[128 = 0]

[123 170 108 109 129 122 143 108 127 136 131 138 104 173 121 128 167 131
 133  97 124 125 116 105 114 102 156 153 115  48 138  86 138 134 131 122
 101 166 115 130 148 131 120 140 113  74 113 133 126 132 109 137 151 154
 118 105 132 144] | Y + TB
[123 159 134 111 127 121 119  90 132  87 117 135 104 158 124 129 166 131
 130 110 123 132 106 105 115  96 136 175 113  32 137 100 131 146 149 129
 121 164 127 139 140 112 120 148 110 111 103 135 126 129 124 141 145 121
 126 105 143 153] | Y + Bc
[126 146 133 113 132 129 128 110 130 111 134 128 111 147 142 112 159 130
 135 114 129 132 132 118 121 100 138 169 111  41 140 106 133 141 131 129
 133 147 123 140 142 113 117 125 119 122 126 137 126 132 120 131 140 122
 127 113 125 145] | Y + Bc
[125 151 130 122 120 112 126 100 149 113 130 133 124 165 118 133 156 128
 130 114 127 135 109 114 129 115 133 160 115  45 140 101 137 133 142 120
 126 147 131 128 136 112 127 182 117  88 119 133 130 131 123 127 143 128
 121  88 117 139] | Y + Dd
[122 157 149 120 139 121 139 136 125 142 139 122 132 147 138 113 151 139
 127  98 126 115 112 118 165 126 121 133 131  97 111 121 115 135 120 128
 111 103 157 149 146 120 132  93 117 108 127 124 124 130 111 126 117 128
 130  91 125  95] | Q + TB
[117 176 130 102 127 127 139 104 141 124 118 128 129 158 118 144 166 138
 115 126 128 126  96 107 127 116 140 142 117  63 134 101 137 137 135 120
 129 182 118 109 163 120 131 162 120  86 110 117 116 127 132 131 142 129
 119 122 134 153] | Y + Dd
[109 147 131 105 131 131 129 137 121 108 101 133 100 132 117 152 154 134
 125 105 119 111 123 118 116  99 132 151 120  60 126 144 126 127 148 122
  97 132 117 128 167 124 123 172 122 120 116 125 128 130 140 124 135 127
 114 154 149 163] | Y + Bc
[121 182 121 122 139 133 145 127 136 181 158 126  99 156 113 139 122 135
 147 116 117 133 130 114 100 117 140 155 123  35 131 185 118 126 141 127
  94  77 113 181 169  88 127 115 106 115 109 125 135 131 105 137 142 136
 139  94  95 113] | Q + Bc
[112 171 136 119 134 129 145 139 114 153 153 123 112 138 121 128 137 132
 135 104 123 118 118 130 115 129 126 131 106  86 124 141 124 114 159 131
  74  66 112 149 153 100 135 124 131 116 122 124 120 147 102 132 120 125
 133 127 129  89] | Q + Bc
[114 168 130 107 125 115 128 101 141  84 112 131 106 160 128 139 157 127
 125  97 123 136 104 113 119  94 137 154 113  72 137 102 127 133 140 125
 103 177 117 112 163 116 126 166 112  96 109 125 124 128 117 125 132 115
 108 119 145 155] | Y + Bc
[127 156 139 104 126 124 124  79 145  82 117 128 102 150 129 137 159 127
 147 109 128 145 126  95 120 105 147 185 109  12 146 103 133 145 155 121
 141 183 124 132 153 129 114 151 118 107 119 129 108 174 136 130 146 128
 116 106 144 168] | Y + Bc
[133 175 174 119 129 113 156 100 130 106 129 124 112 170 132 133 182 128
 130 105 126 134  90 110 121 112 133 138 116  81 145  91 139 141 131 129
 113 159 115 121 132 117 125 153 118  92 116 117 123 125 117 126 141 126
 126  95 138 146] | Y + Bc
[119 171 134 105 134 118 129 101 135 107 133 131 110 159 120 139 173 133
 129 100 118 124  97 102 115  96 142 163 114  51 139 109 134 144 137 126
 115 163 118 127 151 122 126 143 114 110 109 126 115 130 111 126 139 123
 120 110 148 160] | Y + TB
[118 155 133 114 129 125 125  93 130  81 120 129 110 162 109 140 133 135
 129 108 126 127 119 109 116  93 149 184 108   4 146 104 126 130 157 137
 117 177 117 145 155 106 119 169 112  93 121 137 131 137 113 121 139 128
 114 115 141 163] | Y + Bc
[123 150 125 111 141 120 128  97 137 109 130 136 124 168 111 139 143 136
 132 111 124 139 113 110 116 118 139 164 126  78 146 118 125 148 139 127
 116 151 115 149 148 125 127 135 119  93 110 128 130 117 120 132 139 112
 108  96 118 147] | Y + Bc
